In the rows, 128 means zero.
Each name stands for a flat space through zero: a line, a plane or more. A row that begins with a name and a colon came from that space; any other row is followed by the name of the space it lies nearest, among the names in its block.
bedeb-zukad: [109, 117, 127, 119, 117, 150, 100, 137, 126, 138, 112, 140, 104, 100, 165, 117, 156, 138, 96, 111, 156, 113, 94, 118, 111, 128, 111, 143, 119]
kiz-big: [123, 144, 124, 159, 141, 122, 138, 100, 121, 123, 131, 138, 129, 140, 108, 117, 110, 100, 160, 154, 129, 145, 159, 144, 140, 125, 135, 97, 145]
mavim-gisuz: [139, 129, 123, 139, 130, 135, 121, 118, 123, 140, 127, 142, 106, 108, 133, 116, 143, 125, 121, 127, 153, 160, 129, 120, 103, 114, 138, 115, 130]
tolif-libuz: [148, 122, 122, 118, 105, 115, 113, 114, 117, 163, 140, 138, 103, 126, 122, 87, 127, 97, 139, 94, 136, 153, 160, 113, 113, 151, 100, 133, 152]
kasu-nedo: [132, 132, 121, 105, 122, 97, 145, 108, 112, 147, 131, 134, 142, 153, 108, 105, 93, 91, 164, 104, 115, 139, 192, 128, 181, 160, 126, 127, 195]
mavim-gisuz: [112, 135, 129, 132, 167, 145, 147, 107, 112, 133, 79, 120, 152, 131, 177, 142, 113, 119, 161, 134, 150, 80, 109, 171, 162, 121, 144, 120, 157]
bedeb-zukad: [121, 150, 131, 146, 163, 114, 168, 99, 119, 112, 113, 110, 174, 167, 117, 145, 80, 102, 192, 162, 105, 100, 158, 174, 185, 131, 150, 105, 161]
kiz-big: [129, 124, 118, 144, 165, 140, 153, 122, 123, 133, 102, 131, 139, 146, 145, 145, 115, 124, 154, 123, 140, 109, 116, 159, 123, 111, 126, 109, 127]
rad-teruk: [133, 121, 124, 125, 123, 123, 132, 140, 134, 127, 139, 131, 127, 138, 112, 132, 126, 133, 122, 118, 117, 134, 132, 121, 119, 129, 117, 130, 117]
kiz-big: [158, 96, 122, 68, 92, 93, 139, 170, 139, 151, 158, 111, 143, 172, 95, 127, 105, 132, 127, 52, 74, 112, 155, 102, 134, 176, 73, 175, 130]
rad-teruk: [137, 115, 128, 115, 128, 131, 131, 143, 132, 137, 123, 117, 133, 138, 139, 135, 127, 135, 129, 104, 120, 103, 110, 133, 115, 135, 106, 144, 113]
kiz-big: [128, 116, 120, 119, 146, 129, 151, 142, 130, 130, 115, 126, 146, 153, 133, 149, 113, 135, 138, 107, 120, 104, 122, 142, 136, 127, 117, 129, 127]
tolif-libuz: [149, 120, 131, 120, 129, 129, 130, 130, 127, 146, 122, 109, 132, 136, 143, 127, 125, 124, 144, 108, 123, 105, 113, 138, 109, 136, 108, 142, 118]
bedeb-zukad: [126, 143, 146, 125, 108, 119, 115, 131, 137, 105, 148, 108, 137, 115, 113, 132, 134, 140, 115, 163, 106, 131, 126, 115, 141, 132, 151, 141, 117]
tolif-libuz: [57, 143, 126, 156, 151, 142, 140, 134, 137, 72, 113, 142, 155, 145, 119, 161, 115, 140, 121, 182, 117, 90, 120, 153, 184, 115, 142, 105, 122]
mavim-gisuz: [122, 179, 143, 160, 97, 87, 110, 65, 113, 110, 173, 135, 121, 115, 63, 74, 107, 70, 162, 203, 112, 202, 225, 112, 182, 150, 174, 96, 190]
mavim-gisuz: [143, 118, 122, 114, 120, 118, 134, 141, 132, 135, 141, 131, 126, 137, 111, 130, 125, 133, 122, 105, 118, 143, 140, 114, 120, 133, 120, 134, 127]
kasu-nedo: [116, 129, 121, 130, 122, 121, 133, 144, 138, 104, 149, 147, 126, 128, 93, 140, 132, 146, 100, 140, 119, 163, 145, 106, 135, 116, 145, 117, 123]
kasu-nedo: [126, 137, 115, 121, 122, 90, 152, 112, 119, 127, 151, 150, 139, 159, 71, 111, 89, 95, 155, 122, 106, 173, 215, 117, 182, 150, 137, 107, 190]
rad-teruk: [119, 130, 129, 136, 124, 130, 125, 136, 136, 112, 137, 130, 127, 127, 116, 135, 133, 138, 115, 142, 121, 131, 123, 123, 124, 122, 130, 126, 110]
tolif-libuz: [143, 122, 133, 123, 156, 133, 160, 151, 140, 113, 116, 99, 164, 150, 136, 177, 118, 160, 136, 131, 107, 91, 92, 150, 124, 110, 140, 135, 95]
kasu-nedo: [95, 123, 129, 116, 121, 142, 116, 155, 138, 104, 124, 138, 127, 111, 138, 147, 149, 162, 81, 134, 133, 117, 100, 112, 139, 119, 137, 140, 112]
kasu-nedo: [90, 136, 128, 134, 135, 129, 133, 124, 127, 108, 117, 132, 146, 143, 127, 134, 112, 121, 137, 146, 119, 97, 135, 145, 171, 137, 125, 123, 142]
tolif-libuz: [133, 127, 118, 113, 131, 115, 137, 108, 110, 154, 117, 141, 127, 134, 132, 106, 111, 99, 153, 100, 141, 141, 167, 130, 155, 144, 128, 122, 183]
kiz-big: [103, 147, 135, 150, 122, 130, 112, 104, 122, 116, 129, 133, 122, 118, 126, 109, 128, 108, 136, 164, 133, 129, 140, 134, 147, 133, 134, 116, 140]
bedeb-zukad: [113, 116, 111, 142, 167, 143, 152, 116, 116, 147, 87, 136, 141, 165, 159, 132, 101, 102, 174, 100, 142, 75, 121, 176, 135, 132, 88, 112, 141]
tolif-libuz: [130, 122, 117, 120, 143, 115, 158, 132, 127, 129, 125, 133, 148, 162, 110, 141, 100, 121, 150, 110, 112, 124, 154, 138, 152, 134, 122, 120, 148]
mavim-gisuz: [144, 139, 141, 163, 123, 148, 96, 107, 127, 136, 130, 119, 98, 93, 149, 107, 158, 121, 127, 158, 153, 138, 95, 132, 70, 112, 127, 122, 92]
kasu-nedo: [109, 135, 127, 141, 131, 129, 127, 117, 125, 120, 125, 135, 130, 133, 124, 122, 120, 115, 138, 142, 128, 122, 139, 137, 144, 132, 125, 118, 137]
kasu-nedo: [138, 137, 136, 164, 147, 142, 125, 97, 121, 141, 110, 107, 128, 136, 154, 115, 120, 99, 176, 147, 136, 92, 107, 170, 102, 127, 106, 117, 111]
mavim-gisuz: [159, 108, 104, 120, 150, 140, 141, 129, 116, 166, 110, 161, 99, 109, 149, 126, 145, 134, 116, 78, 178, 179, 127, 115, 86, 99, 139, 109, 145]
rad-teruk: [154, 128, 123, 150, 139, 132, 129, 109, 122, 150, 126, 131, 111, 127, 132, 113, 130, 109, 151, 123, 145, 147, 130, 138, 89, 118, 119, 111, 122]
kasu-nedo: [121, 130, 118, 118, 125, 102, 154, 144, 137, 102, 155, 144, 146, 154, 70, 147, 106, 137, 119, 132, 97, 164, 176, 109, 166, 128, 149, 115, 146]
mavim-gisuz: [113, 132, 120, 131, 99, 115, 112, 136, 135, 111, 165, 162, 102, 114, 79, 112, 141, 132, 88, 138, 126, 193, 167, 84, 130, 127, 138, 115, 134]
tolif-libuz: [130, 132, 133, 132, 105, 132, 97, 118, 124, 139, 137, 134, 99, 100, 134, 99, 150, 119, 112, 132, 144, 148, 127, 110, 107, 133, 123, 133, 126]
bedeb-zukad: [86, 132, 138, 117, 88, 137, 79, 130, 127, 121, 132, 139, 104, 93, 144, 98, 155, 127, 87, 137, 139, 119, 119, 103, 144, 149, 116, 151, 133]
rad-teruk: [87, 132, 118, 119, 121, 124, 126, 128, 123, 113, 127, 161, 125, 122, 115, 122, 126, 126, 106, 132, 137, 148, 159, 111, 177, 133, 144, 118, 167]
kiz-big: [105, 123, 136, 100, 117, 139, 118, 163, 140, 102, 125, 126, 135, 101, 142, 157, 154, 177, 70, 135, 128, 118, 92, 104, 144, 117, 156, 152, 112]
rad-teruk: [142, 127, 126, 149, 127, 128, 128, 132, 138, 122, 146, 129, 119, 133, 106, 131, 133, 132, 126, 138, 121, 148, 126, 124, 93, 116, 121, 117, 96]
kiz-big: [129, 126, 140, 125, 114, 150, 92, 125, 125, 144, 114, 119, 104, 88, 174, 111, 162, 135, 107, 127, 156, 112, 83, 123, 95, 127, 121, 148, 109]
rad-teruk: [102, 134, 136, 128, 133, 144, 117, 124, 124, 119, 106, 123, 133, 112, 160, 132, 137, 134, 121, 144, 141, 96, 102, 139, 147, 127, 137, 135, 131]
kiz-big: [139, 135, 136, 139, 113, 134, 101, 110, 122, 142, 133, 126, 103, 101, 141, 100, 147, 115, 126, 137, 146, 142, 121, 121, 100, 130, 125, 130, 123]
bedeb-zukad: [150, 147, 147, 123, 138, 127, 138, 127, 132, 107, 130, 103, 146, 96, 133, 159, 142, 163, 113, 172, 129, 152, 109, 120, 135, 98, 205, 130, 123]
rad-teruk: [100, 126, 116, 161, 139, 153, 113, 120, 125, 126, 116, 161, 100, 115, 141, 117, 146, 122, 115, 136, 162, 136, 115, 133, 104, 110, 114, 102, 116]
bedeb-zukad: [129, 120, 126, 133, 148, 143, 137, 132, 128, 134, 107, 119, 136, 138, 154, 142, 126, 133, 140, 119, 133, 93, 98, 151, 115, 121, 113, 130, 111]
mavim-gisuz: [127, 118, 122, 104, 117, 110, 141, 150, 135, 122, 143, 129, 142, 152, 100, 138, 113, 136, 121, 106, 100, 128, 149, 115, 149, 143, 118, 140, 134]
bedeb-zukad: [138, 144, 142, 133, 145, 124, 146, 122, 131, 109, 125, 101, 157, 129, 128, 154, 119, 140, 143, 164, 114, 119, 119, 143, 146, 115, 169, 126, 125]
tolif-libuz: [114, 124, 132, 138, 133, 137, 127, 134, 134, 121, 119, 113, 140, 148, 139, 135, 120, 125, 142, 131, 113, 77, 104, 152, 125, 137, 95, 136, 102]
[140, 134, 125, 163, 118, 139, 99, 106, 124, 141, 142, 150, 81, 96, 124, 95, 156, 113, 117, 143, 161, 181, 130, 113, 72, 111, 126, 105, 112] => kasu-nedo
[135, 145, 126, 159, 145, 112, 147, 86, 115, 137, 128, 121, 142, 164, 108, 108, 87, 75, 199, 145, 114, 122, 173, 165, 147, 144, 114, 101, 156] => kasu-nedo
[95, 145, 150, 112, 82, 131, 79, 141, 137, 94, 151, 129, 111, 70, 127, 120, 170, 160, 57, 172, 131, 150, 113, 81, 148, 129, 168, 153, 120] => kiz-big
[111, 116, 126, 109, 127, 135, 126, 143, 128, 131, 113, 128, 134, 132, 149, 135, 129, 137, 117, 106, 129, 95, 111, 131, 141, 138, 112, 145, 130] => rad-teruk
[122, 108, 125, 97, 136, 138, 141, 164, 136, 125, 111, 121, 146, 136, 151, 161, 132, 163, 105, 97, 122, 91, 92, 128, 133, 125, 122, 152, 113] => kiz-big
[151, 132, 122, 165, 136, 131, 127, 110, 128, 136, 141, 139, 105, 126, 111, 115, 133, 113, 142, 140, 141, 167, 137, 130, 81, 110, 124, 99, 109] => rad-teruk
[107, 131, 140, 123, 121, 146, 106, 132, 129, 120, 113, 119, 126, 103, 162, 129, 148, 142, 107, 142, 140, 97, 90, 129, 131, 128, 132, 146, 116] => bedeb-zukad
[155, 129, 149, 124, 128, 131, 128, 138, 139, 125, 128, 80, 149, 131, 145, 148, 130, 146, 138, 140, 104, 86, 84, 144, 105, 128, 126, 154, 85] => rad-teruk
[171, 113, 109, 126, 138, 116, 152, 135, 128, 149, 143, 147, 114, 139, 99, 131, 125, 130, 130, 92, 134, 188, 155, 111, 91, 111, 131, 109, 131] => bedeb-zukad
[168, 118, 132, 93, 79, 97, 112, 148, 137, 143, 177, 121, 112, 122, 86, 108, 137, 134, 102, 98, 101, 177, 159, 77, 107, 151, 120, 156, 125] => kiz-big
[118, 115, 115, 111, 130, 130, 131, 130, 119, 147, 112, 146, 122, 134, 143, 119, 124, 119, 128, 91, 143, 120, 137, 128, 140, 139, 109, 131, 154] => rad-teruk
[123, 120, 132, 90, 117, 131, 113, 123, 112, 159, 102, 122, 127, 113, 175, 108, 131, 117, 130, 90, 145, 96, 120, 128, 152, 155, 116, 158, 166] => kasu-nedo
[126, 134, 122, 152, 130, 143, 109, 111, 121, 133, 127, 157, 91, 90, 136, 109, 156, 125, 107, 142, 171, 177, 127, 113, 98, 103, 148, 103, 130] => mavim-gisuz
[125, 130, 112, 133, 121, 110, 135, 122, 125, 127, 150, 163, 114, 135, 85, 113, 120, 114, 123, 122, 130, 187, 183, 105, 140, 128, 136, 103, 158] => rad-teruk
[130, 144, 138, 133, 97, 116, 102, 117, 129, 118, 159, 133, 108, 99, 102, 105, 145, 124, 106, 158, 127, 176, 151, 97, 126, 130, 151, 127, 132] => kiz-big
[160, 130, 137, 138, 134, 129, 130, 119, 129, 140, 129, 104, 129, 129, 136, 128, 128, 124, 149, 133, 125, 122, 112, 141, 96, 123, 126, 130, 107] => rad-teruk
[140, 130, 127, 145, 172, 130, 170, 120, 127, 125, 105, 104, 167, 170, 136, 159, 94, 121, 182, 135, 112, 83, 117, 178, 136, 119, 126, 114, 120] => bedeb-zukad
[162, 120, 129, 110, 102, 125, 110, 150, 137, 133, 157, 138, 96, 86, 114, 127, 168, 163, 71, 117, 141, 198, 121, 74, 82, 107, 158, 138, 108] => bedeb-zukad
[158, 128, 119, 125, 178, 143, 162, 118, 114, 143, 91, 137, 132, 103, 165, 158, 137, 150, 130, 121, 176, 163, 111, 137, 119, 78, 196, 103, 153] => bedeb-zukad
[122, 135, 134, 127, 150, 139, 141, 132, 129, 111, 109, 117, 147, 119, 148, 158, 131, 151, 123, 150, 134, 113, 102, 140, 143, 107, 164, 126, 124] => tolif-libuz
[134, 137, 141, 130, 111, 140, 94, 115, 123, 136, 128, 128, 100, 77, 154, 107, 163, 133, 101, 145, 159, 152, 107, 108, 105, 119, 152, 135, 125] => tolif-libuz
[116, 143, 137, 129, 124, 121, 126, 117, 126, 113, 131, 121, 139, 124, 121, 127, 122, 124, 133, 156, 119, 127, 140, 129, 158, 133, 150, 128, 143] => bedeb-zukad
[112, 146, 137, 146, 132, 132, 120, 106, 122, 118, 120, 122, 132, 120, 137, 120, 126, 115, 142, 162, 133, 116, 127, 143, 146, 128, 141, 120, 137] => mavim-gisuz
[148, 132, 134, 121, 129, 119, 134, 119, 124, 138, 128, 112, 137, 129, 131, 126, 121, 122, 145, 127, 122, 128, 134, 132, 132, 133, 137, 134, 139] => rad-teruk
[146, 143, 141, 140, 101, 129, 91, 111, 127, 132, 151, 131, 91, 77, 124, 99, 163, 128, 101, 155, 150, 184, 128, 96, 92, 117, 155, 127, 120] => kiz-big
[124, 146, 126, 128, 149, 123, 146, 102, 112, 125, 112, 140, 138, 114, 132, 131, 119, 120, 141, 148, 149, 157, 156, 132, 170, 114, 184, 105, 180] => bedeb-zukad
[135, 107, 134, 110, 134, 148, 125, 151, 134, 143, 102, 99, 139, 137, 176, 144, 135, 145, 129, 95, 124, 55, 67, 149, 102, 136, 88, 163, 91] => rad-teruk

Rows lie near named flat spaces through zero. A row that begins with a name and a colon came from that space; any other row is followed by the name of its block's space that it lies nearest.
dut_gile: [145, 157, 151, 135, 127, 153, 147, 155, 103, 123, 132, 129, 129, 128, 125, 143, 117, 111, 112, 136, 132, 152, 123, 129, 156, 131, 133, 123, 118]
dut_gile: [140, 138, 141, 144, 111, 177, 142, 145, 96, 90, 134, 148, 126, 137, 128, 127, 139, 135, 134, 124, 145, 122, 110, 104, 153, 125, 139, 145, 165]
fubun_medup: [159, 171, 115, 142, 126, 101, 123, 159, 167, 158, 101, 101, 112, 122, 125, 156, 118, 136, 124, 106, 120, 147, 112, 138, 156, 141, 118, 99, 118]
dut_gile: [126, 126, 131, 128, 128, 130, 129, 131, 118, 119, 130, 130, 132, 126, 124, 121, 125, 128, 134, 132, 129, 126, 130, 120, 125, 127, 132, 143, 131]
dut_gile: [171, 193, 109, 165, 117, 96, 115, 190, 171, 143, 80, 105, 97, 121, 124, 168, 108, 164, 141, 101, 134, 134, 105, 99, 175, 144, 139, 106, 154]
kamul_voruf: [136, 141, 126, 141, 121, 164, 137, 122, 135, 125, 127, 144, 118, 142, 141, 147, 145, 128, 116, 123, 141, 126, 118, 125, 150, 125, 137, 99, 151]
depa_ziza: [83, 61, 133, 90, 112, 111, 101, 157, 151, 106, 134, 166, 96, 123, 138, 112, 117, 182, 126, 134, 123, 114, 112, 135, 123, 132, 122, 118, 119]
depa_ziza: [107, 99, 154, 107, 124, 116, 117, 150, 128, 137, 128, 144, 109, 129, 145, 148, 121, 149, 101, 129, 125, 125, 124, 147, 138, 132, 107, 91, 104]
depa_ziza: [115, 115, 134, 108, 137, 77, 113, 153, 135, 141, 123, 114, 127, 109, 118, 120, 97, 136, 129, 138, 112, 139, 139, 136, 113, 135, 120, 139, 89]
dut_gile: [128, 116, 94, 127, 125, 55, 93, 132, 178, 150, 100, 99, 118, 116, 122, 120, 125, 167, 158, 98, 112, 106, 121, 128, 105, 137, 105, 137, 129]
kamul_voruf: [124, 124, 140, 113, 129, 141, 140, 141, 114, 117, 145, 132, 134, 121, 117, 112, 115, 112, 122, 144, 120, 153, 126, 141, 130, 129, 131, 143, 102]
fubun_medup: [128, 106, 96, 95, 110, 98, 118, 173, 168, 92, 141, 113, 124, 99, 83, 52, 103, 151, 176, 121, 93, 163, 88, 147, 115, 142, 122, 203, 100]
dut_gile: [101, 90, 83, 129, 130, 95, 97, 86, 171, 123, 116, 138, 122, 129, 135, 106, 141, 163, 163, 124, 134, 82, 141, 99, 85, 120, 147, 141, 169]
kamul_voruf: [143, 138, 141, 117, 112, 138, 135, 175, 136, 124, 131, 125, 113, 124, 121, 132, 121, 136, 116, 114, 115, 158, 93, 156, 163, 140, 105, 116, 103]
kamul_voruf: [101, 104, 79, 150, 146, 116, 104, 27, 176, 158, 110, 144, 125, 153, 165, 149, 170, 138, 135, 127, 153, 62, 168, 99, 82, 108, 156, 82, 189]
kamul_voruf: [87, 99, 106, 121, 155, 107, 115, 80, 145, 133, 131, 148, 135, 125, 136, 115, 114, 121, 135, 172, 138, 109, 179, 99, 80, 114, 179, 131, 136]
fubun_medup: [162, 155, 63, 120, 106, 163, 148, 144, 203, 95, 146, 117, 122, 116, 84, 62, 131, 117, 169, 116, 102, 189, 71, 157, 144, 139, 149, 172, 127]
kamul_voruf: [119, 109, 103, 132, 133, 129, 121, 62, 151, 150, 128, 126, 134, 144, 145, 131, 167, 123, 129, 111, 130, 98, 136, 141, 101, 119, 114, 105, 147]
zadu_tok: [128, 139, 122, 121, 138, 101, 125, 143, 148, 142, 123, 117, 126, 115, 118, 127, 102, 121, 127, 141, 118, 150, 137, 134, 126, 133, 139, 127, 101]
fubun_medup: [143, 133, 139, 149, 118, 193, 148, 81, 97, 127, 138, 138, 138, 159, 151, 151, 184, 110, 110, 103, 146, 104, 116, 138, 143, 117, 105, 99, 166]
zadu_tok: [115, 111, 107, 111, 120, 183, 143, 110, 164, 108, 154, 163, 115, 138, 131, 108, 142, 119, 119, 143, 128, 150, 110, 149, 137, 123, 153, 108, 131]
zadu_tok: [126, 129, 122, 113, 132, 170, 152, 112, 136, 120, 156, 140, 135, 130, 120, 108, 130, 92, 115, 149, 121, 165, 124, 155, 131, 125, 144, 126, 106]
fubun_medup: [98, 85, 151, 125, 129, 126, 113, 96, 98, 133, 128, 148, 128, 143, 158, 148, 151, 145, 113, 124, 143, 78, 146, 120, 109, 118, 108, 106, 147]
kamul_voruf: [132, 135, 144, 126, 131, 88, 119, 170, 102, 120, 119, 108, 136, 108, 109, 117, 96, 137, 145, 132, 120, 133, 134, 110, 122, 135, 124, 172, 112]
fubun_medup: [107, 88, 135, 125, 121, 117, 108, 104, 126, 137, 121, 140, 119, 142, 154, 145, 157, 158, 121, 106, 135, 82, 127, 130, 116, 123, 97, 100, 147]
depa_ziza: [121, 112, 116, 138, 116, 129, 113, 118, 144, 121, 116, 142, 113, 138, 143, 137, 148, 161, 137, 111, 140, 94, 119, 111, 129, 125, 126, 114, 167]
fubun_medup: [128, 123, 92, 136, 120, 167, 131, 83, 175, 129, 131, 148, 115, 149, 145, 131, 167, 131, 127, 115, 137, 116, 113, 137, 132, 121, 139, 91, 164]
depa_ziza: [131, 117, 106, 130, 120, 128, 121, 104, 150, 130, 126, 123, 127, 135, 131, 119, 154, 139, 141, 105, 125, 112, 114, 137, 119, 127, 112, 127, 146]
zadu_tok: [151, 148, 128, 131, 125, 37, 98, 183, 148, 162, 89, 76, 118, 105, 114, 143, 101, 163, 144, 91, 106, 127, 115, 134, 133, 148, 83, 136, 99]
dut_gile: [146, 146, 151, 135, 116, 149, 141, 164, 93, 106, 132, 126, 131, 125, 118, 127, 123, 127, 130, 122, 130, 139, 111, 122, 152, 133, 121, 151, 131]
depa_ziza: [113, 89, 100, 88, 129, 76, 111, 126, 169, 133, 141, 103, 135, 106, 100, 71, 116, 133, 154, 121, 89, 149, 115, 170, 88, 137, 101, 169, 78]
zadu_tok: [124, 123, 129, 125, 128, 164, 142, 107, 120, 118, 145, 142, 134, 136, 131, 121, 140, 110, 121, 138, 132, 134, 129, 135, 128, 122, 138, 126, 132]
depa_ziza: [132, 129, 113, 128, 135, 76, 111, 123, 147, 152, 112, 98, 133, 118, 121, 125, 123, 135, 143, 113, 115, 120, 134, 133, 108, 133, 110, 138, 116]
zadu_tok: [119, 141, 124, 112, 148, 104, 132, 156, 140, 127, 133, 125, 131, 104, 105, 108, 75, 108, 131, 173, 117, 171, 151, 121, 119, 132, 171, 151, 88]
zadu_tok: [104, 102, 115, 123, 123, 197, 142, 90, 139, 98, 153, 180, 119, 148, 145, 117, 151, 123, 119, 151, 147, 122, 127, 121, 130, 114, 167, 107, 162]
zadu_tok: [149, 156, 153, 140, 143, 82, 127, 137, 85, 158, 112, 81, 154, 117, 118, 144, 114, 108, 128, 117, 119, 127, 149, 127, 118, 133, 96, 150, 102]
dut_gile: [137, 146, 96, 133, 137, 36, 94, 152, 186, 167, 88, 88, 115, 107, 117, 136, 99, 157, 151, 112, 111, 126, 134, 121, 114, 141, 123, 127, 112]
depa_ziza: [136, 130, 107, 124, 127, 137, 136, 109, 139, 121, 140, 117, 141, 125, 112, 98, 137, 111, 145, 124, 117, 141, 120, 141, 115, 127, 127, 155, 125]
kamul_voruf: [134, 144, 113, 157, 125, 116, 111, 128, 150, 136, 97, 134, 108, 137, 146, 162, 134, 160, 135, 116, 149, 94, 133, 90, 139, 127, 146, 99, 176]
fubun_medup: [119, 111, 132, 123, 125, 127, 123, 122, 121, 123, 131, 133, 129, 130, 131, 123, 134, 135, 130, 125, 129, 116, 128, 128, 120, 126, 120, 132, 131]
[112, 126, 107, 120, 137, 101, 114, 142, 175, 136, 117, 140, 107, 118, 129, 131, 99, 143, 128, 152, 127, 138, 140, 116, 125, 131, 164, 109, 121] => zadu_tok
[112, 103, 121, 128, 116, 187, 136, 98, 129, 98, 146, 170, 120, 147, 144, 121, 157, 134, 125, 134, 146, 111, 119, 120, 132, 117, 148, 115, 167] => zadu_tok
[127, 131, 151, 142, 134, 143, 132, 107, 96, 142, 124, 134, 133, 143, 150, 162, 145, 119, 106, 126, 144, 106, 144, 121, 132, 121, 120, 99, 142] => fubun_medup
[113, 118, 184, 129, 142, 98, 120, 141, 57, 142, 120, 123, 141, 125, 141, 159, 110, 127, 107, 140, 138, 103, 163, 110, 119, 125, 109, 128, 111] => fubun_medup
[130, 130, 144, 124, 122, 186, 153, 124, 109, 111, 151, 150, 129, 139, 133, 129, 140, 106, 107, 139, 134, 146, 118, 142, 149, 124, 134, 115, 127] => depa_ziza
[138, 135, 125, 130, 122, 124, 126, 136, 135, 132, 123, 119, 125, 128, 126, 131, 133, 134, 130, 113, 124, 130, 115, 136, 136, 132, 114, 125, 127] => fubun_medup
[138, 150, 134, 149, 121, 158, 137, 151, 103, 93, 125, 145, 126, 129, 123, 128, 118, 134, 142, 141, 148, 124, 128, 84, 147, 125, 165, 153, 166] => dut_gile
[125, 102, 161, 115, 116, 100, 117, 156, 81, 118, 130, 112, 138, 119, 120, 115, 127, 147, 137, 105, 116, 113, 115, 137, 120, 134, 77, 166, 111] => fubun_medup
[158, 158, 130, 139, 119, 141, 140, 143, 124, 131, 126, 109, 132, 129, 119, 133, 136, 118, 128, 107, 122, 145, 107, 141, 150, 134, 110, 132, 125] => fubun_medup
[114, 118, 124, 116, 124, 131, 127, 159, 132, 93, 136, 148, 120, 115, 113, 99, 99, 141, 145, 155, 129, 143, 127, 106, 128, 129, 164, 161, 129] => zadu_tok
[135, 124, 103, 137, 120, 130, 122, 100, 149, 130, 123, 120, 129, 136, 131, 121, 157, 137, 144, 102, 128, 109, 115, 131, 119, 126, 115, 129, 154] => depa_ziza
[120, 122, 113, 124, 126, 122, 119, 132, 161, 130, 123, 139, 112, 128, 133, 131, 124, 143, 128, 132, 129, 128, 124, 127, 131, 129, 141, 109, 132] => zadu_tok
[114, 130, 125, 139, 147, 138, 130, 80, 131, 152, 125, 141, 131, 143, 152, 157, 139, 109, 107, 147, 145, 110, 163, 118, 116, 116, 151, 86, 142] => zadu_tok
[135, 164, 145, 130, 149, 74, 123, 178, 123, 151, 107, 105, 127, 104, 115, 149, 71, 121, 120, 154, 122, 155, 155, 112, 135, 138, 148, 130, 89] => fubun_medup
[151, 152, 140, 151, 122, 121, 127, 146, 97, 123, 113, 110, 136, 127, 123, 138, 131, 136, 142, 108, 135, 112, 123, 105, 138, 131, 115, 151, 149] => kamul_voruf
[132, 151, 148, 151, 157, 99, 127, 92, 89, 171, 111, 103, 153, 133, 143, 169, 128, 99, 111, 135, 140, 103, 178, 111, 108, 120, 123, 110, 126] => zadu_tok
[116, 118, 130, 110, 132, 97, 118, 155, 138, 128, 127, 126, 122, 113, 118, 117, 99, 137, 131, 142, 117, 143, 132, 131, 122, 134, 133, 139, 100] => kamul_voruf
[111, 121, 138, 124, 141, 156, 142, 108, 104, 115, 146, 149, 140, 131, 131, 121, 121, 102, 118, 163, 138, 134, 153, 116, 117, 118, 160, 134, 128] => dut_gile
[133, 117, 79, 126, 128, 79, 107, 102, 172, 136, 118, 94, 138, 117, 108, 88, 138, 141, 173, 102, 108, 115, 121, 133, 89, 131, 113, 170, 134] => depa_ziza
[116, 87, 137, 104, 121, 105, 119, 123, 105, 118, 143, 112, 145, 120, 115, 91, 137, 135, 145, 110, 108, 118, 117, 152, 99, 130, 83, 173, 106] => dut_gile
[135, 122, 117, 152, 110, 157, 120, 92, 142, 134, 114, 143, 112, 158, 161, 162, 183, 155, 122, 87, 149, 80, 108, 124, 143, 122, 106, 80, 186] => depa_ziza
[114, 109, 127, 145, 118, 111, 101, 131, 126, 117, 104, 146, 110, 136, 148, 148, 137, 178, 142, 115, 150, 73, 132, 84, 126, 124, 133, 120, 180] => zadu_tok
[119, 116, 142, 127, 124, 162, 139, 131, 87, 87, 146, 150, 139, 128, 120, 104, 125, 123, 139, 148, 139, 125, 132, 103, 124, 121, 151, 169, 146] => zadu_tok
